Below is a small trained network, with its code and all its weights. Each question gives an input and a class and asks what happens when units are switched off, that is, made to give their printed mean instead of their output.

import numpy as np


def w(rows, s, z=0):
    codes = np.array(rows[::2]) - 128.0
    scale = np.full(codes.shape[1], s)
    scale[-1] = z or s
    return codes * scale


def f(y):
    return np.maximum(y, 0)


def log_softmax(a):
    a = a - a.max(-1, keepdims=True)
    return a - np.log(np.exp(a).sum(-1, keepdims=True))


def net(x, mask):
    res = np.array(x, float).reshape(1, 8) / 4 @ E
    y = f(res @ A[0][:, :-1].T + A[0][:, -1])
    res = res + np.where(mask, y, B[0][:, -1]) @ B[0][:, :-1]
    return log_softmax(res[-1] @ U[:, :-1].T + U[:, -1])


A, B = {}, {}
E = w([
[52,180,78,197,137,77,85],'x0',
[137,128,163,104,41,213,100],'x1',
[83,199,125,144,101,157,141],'x2',
[4,50,112,145,106,99,95],'x3',
[175,94,231,188,142,108,98],'x4',
[54,191,220,112,75,108,158],'x5',
[122,82,191,255,162,108,144],'x6',
[136,94,68,164,25,80,226],'x7',
],0.0082)
A[0] = w([
[166,133,224,32,67,161,132,146],'neuron 1',
[147,6,195,106,105,153,90,163],'neuron 2',
[16,233,60,129,36,35,145,194],'neuron 3',
[168,121,190,159,178,117,59,89],'neuron 4',
[140,60,151,88,106,153,121,109],'neuron 5',
[60,204,89,133,76,124,151,236],'neuron 6',
[187,140,80,185,49,93,154,253],'neuron 7',
[156,175,86,138,148,143,87,116],'neuron 8',
[47,100,75,137,193,96,44,146],'neuron 9',
[196,175,2,33,144,194,57,117],'neuron 10',
[37,109,76,128,213,79,65,132],'neuron 11',
[200,85,110,125,144,117,121,87],'neuron 12',
[235,63,76,141,178,28,145,199],'neuron 13',
[132,69,139,130,35,127,56,87],'neuron 14',
[126,200,192,194,158,111,56,162],'neuron 15',
[149,158,203,182,208,110,44,140],'neuron 16',
],0.0081,0.0041)
B[0] = w([
[117,199,132,133,151,91,72,221],'neuron 1',
[91,194,52,129,128,156,136,216],'neuron 2',
[37,75,171,68,172,191,150,251],'neuron 3',
[118,150,155,78,150,130,140,199],'neuron 4',
[109,168,106,123,141,125,134,170],'neuron 5',
[95,86,157,121,178,163,127,218],'neuron 6',
[145,66,139,152,209,114,93,226],'neuron 7',
[146,85,117,111,155,139,137,168],'neuron 8',
[137,111,145,236,135,73,62,216],'neuron 9',
[103,125,94,6,158,177,213,254],'neuron 10',
[129,97,156,191,158,85,71,216],'neuron 11',
[133,120,83,75,150,145,145,177],'neuron 12',
[163,130,106,75,177,115,161,254],'neuron 13',
[71,121,92,139,102,171,134,171],'neuron 14',
[103,90,155,86,205,124,152,216],'neuron 15',
[80,149,162,57,178,185,140,233],'neuron 16',
],0.011,0.0095)
U = w([
[115,129,119,56,181,196,190,169],'0',
[250,116,44,166,140,31,171,150],'1',
[120,214,69,169,94,143,81,78],'2',
[125,78,142,254,91,130,108,79],'3',
[154,111,178,172,187,84,79,187],'4',
[199,128,153,152,53,72,80,4],'5',
[172,254,170,110,102,121,125,47],'6',
],0.0093,0.0042)

Each question gives the input, the list of numbers given to net, and the class t.
The units are the neurons (one row each of A and B). Each row of codes is followed by its name. A weight is (code - 128) times the scale printed after its matrix; where a second scale follows, it is the last column's (A, B and U).
mask holds one flag per neuron, in row order. A switched-off neuron (its flag False) gives its mean, the last column of its row in B, instead of its output. The means were averaged over made-up inputs and are rounded, as every weight is.
A unit's drop is (log p(t) with every unit on - log p(t) with that unit switched off) / (log p(t) with every unit on - log p(t) with every unit switched off).
The circuit of an input: a set's keep is (log p(t) with only the set's units on - log p(t) with every unit switched off) / (log p(t) with every unit on - log p(t) with every unit switched off). Starting from the 12 units with the biggest drops (on a tie, the unit counted first), units are removed one at a time, each time the one whose removal leaves the highest keep (on an exact tie, the one counted first), for as long as the keep stays at least 0.8.
units of the circuit, in order: the units of the circuit, biggest drop first
top k neurons: the k neurons with the biggest drops, biggest first
drop when u is switched off: that unit's drop, to one decimal
input [1,-4,-2,5,1,7,8,8], class 3: units of the circuit, in order : (neuron 10)
input [-3,6,0,1,4,-1,6,5], class 3: units of the circuit, in order : (neuron 10; neuron 16)
input [2,-3,6,1,8,-4,0,-3], class 4: top 3 neurons : (neuron 10; neuron 3; neuron 9)
input [-4,1,-7,-1,-4,8,3,5], class 4: units of the circuit, in order : (neuron 10; neuron 16)
input [6,1,-1,6,-6,5,7,6], class 3: top 2 neurons : (neuron 10; neuron 9)
input [7,4,-3,5,1,8,-3,-5], class 4: top 3 neurons : (neuron 9; neuron 10; neuron 11)
input [-5,1,4,-7,-2,-4,1,8], class 1: top 2 neurons : (neuron 3; neuron 16)
input [-4,6,3,-6,-4,8,3,-7], class 6: top 3 neurons : (neuron 1; neuron 3; neuron 10)
input [8,0,-1,8,6,-1,-4,7], class 3: drop when neuron 13 is switched off : 0.0
input [0,-2,2,6,3,-8,-4,7], class 4: drop when neuron 9 is switched off : 0.2
input [-8,0,-8,1,4,-2,5,5], class 1: drop when neuron 10 is switched off : 0.5
